Each row is followed by roughly how far along a hidden order it lies, from 0 to 12. A new part has a new order.
[  0   9 -44 -20  -7   0   3  -7  45  10  33 -13 -20  20   6  33  21  -3
  -1  20  23  -8 -13 -12  40   0 -19  13  -9   5  13  -1 -26  16]
6
[ 11  -9 -36 -23   5  11   1   6  46 -21  29 -43   3  -6   1  27   1   2
  -5  16  51 -21   1  10  26   9 -11  23   8  -7 -21 -36 -15  34]
8
[ 14 -13 -43  11 -17  -1   5 -12  12  41 -27  21  16  -3  18  18   3 -14
  -9 -16   2  -3  -1  -4  -4  12   7 -12   2 -10  -6   8   4   3]
0
[ 11  -5 -59  -5 -14  -5   2 -16  19  31   2  14  -7   3  22   9  16 -13
  -8  -4  17   2 -11 -18  27  10   7  -3  -6   1   8   3  -6   2]
2
[ -6 -16  34  10  -3  -1 -18  10 -35 -29   4  36  -4  -9  -2 -24 -22   5
   0 -12   7  29  12  14  -1   9  23   7   5   6 -20 -33  17   2]
12
[  3   4 -37 -18   3  14   6   5  21  19   2 -21   6  17 -13  20   2   5
   3  36  14 -10   1   6   5   2 -21   8   8   8  -2  63 -19   8]
8
[  8  -4 -51 -12   1  25   4   0   6  36 -13 -18  13  23  -5  30   5   9
   6   5  14   0   4   2  12  14 -22   6   9  11  -6  19 -20   5]
9
[-11  -4  14   5 -19 -24 -13 -10  -1 -27  39  20 -34 -13  27 -31  14 -15
 -19   0  21   8 -15 -16  35  -2  28   0 -19  -4   9 -42  12  16]
2
[ 10 -26  32  21  -3  -3  -4   2  -1 -21  -7  21   6 -51  15 -11 -19 -11
 -18 -26  -6  -1   4  11 -19   4  31  -8   7 -23 -20 -40  34   9]
0

Next part:
[ 38  -7   4  -4  -8 -26   7  -4  -7   2   1 -17  -3 -28  15   5  15]
1
[ 27 -13  -1 -21  -7  37   8  -7 -22 -20  58   7   2 -22  19 -26  11]
12
[-28 -19   1  -3  18  19  12  13 -12   2  28  -7  -3 -21  -9  -2  35]
10
[ 37  17  -4 -24  -5 -54   3   5  -1   4   9  32  -1  25   2 -22 -33]
0
[-55  -3 -18  29  36   9  -2   0 -16  12   1  13   5  27 -20  -3  25]
2
[ 19   7 -21   2  -7  37  -1  -7 -21 -17  39 -13  31   8  -4 -10   5]
12
[ 55   2  -3  -6  -6 -43   2  -2  -5  13   4 -22   5  -6   1   9  -4]
0
[ -6  -7 -11  13  12  35  -3   4 -24 -20  30 -23   8   7 -17   1  27]
11
[ 33   3  15   8   3 -16  -2 -14   5  12  11  -2 -10  -7   4  -9  -3]
0
[ 62  -4   7  -1   2 -25   6 -13 -10  12  25 -28   7  -5   1   2   7]
0
[ 20  20 -27  20  -7  32  -3  -9 -19  -8  22 -22  45  38 -22   7 -11]
12
[ 14  21 -21   6 -12  20  -3  -8   9  -2 -18 -24  29  48 -24  20 -27]
12
[-28 -16  -1  -3   9  19  12  17 -13  -3  20  -4  -9 -35 -10   1  34]
10
[-23  -5  28  19  -8  24 -13 -15  10  -4 -20 -19   4  10   1  10 -11]
8
[ 54  -2   7  -1  -4 -28   3  -9  -2  13  11 -13  -8  -8   1  -5  -3]
0
[  4  18 -25   7  19 -29  -1   5 -15   9   9   9  12  48 -15 -10   0]
1
[  2   5  11  28  -1  -1 -20 -11 -13  -4 -21 -35  23  44 -10  21 -25]
6
[ 47  -2  17   8  -6 -12  -8 -15 -17  -6   3 -27  21   9  18   9  -1]
5
[-61  -1 -20   3  30 -13   6  24 -11  17  -9  19  -6  37 -24  13  -5]
5
[ 13   9 -14   2 -13  36  -4  -8  -7 -13  24   4  25   1  -3  -7 -13]
12
[-13 -11  -6 -15   7  29   7  22 -15 -11  15  -2  -6 -13 -10   4  23]
10
[ -2   0  17  16  -5   8  -4 -12  -2   1  -3 -34  28  29  -6  18 -17]
8
[ 45  -7   6  -5  -4 -28   4 -10  -1  13   6 -17  -4 -19   5   1   7]
0
[ 43   5   5 -10 -19   5  12 -13  11   8  13 -37  37  25   4   7 -18]
10
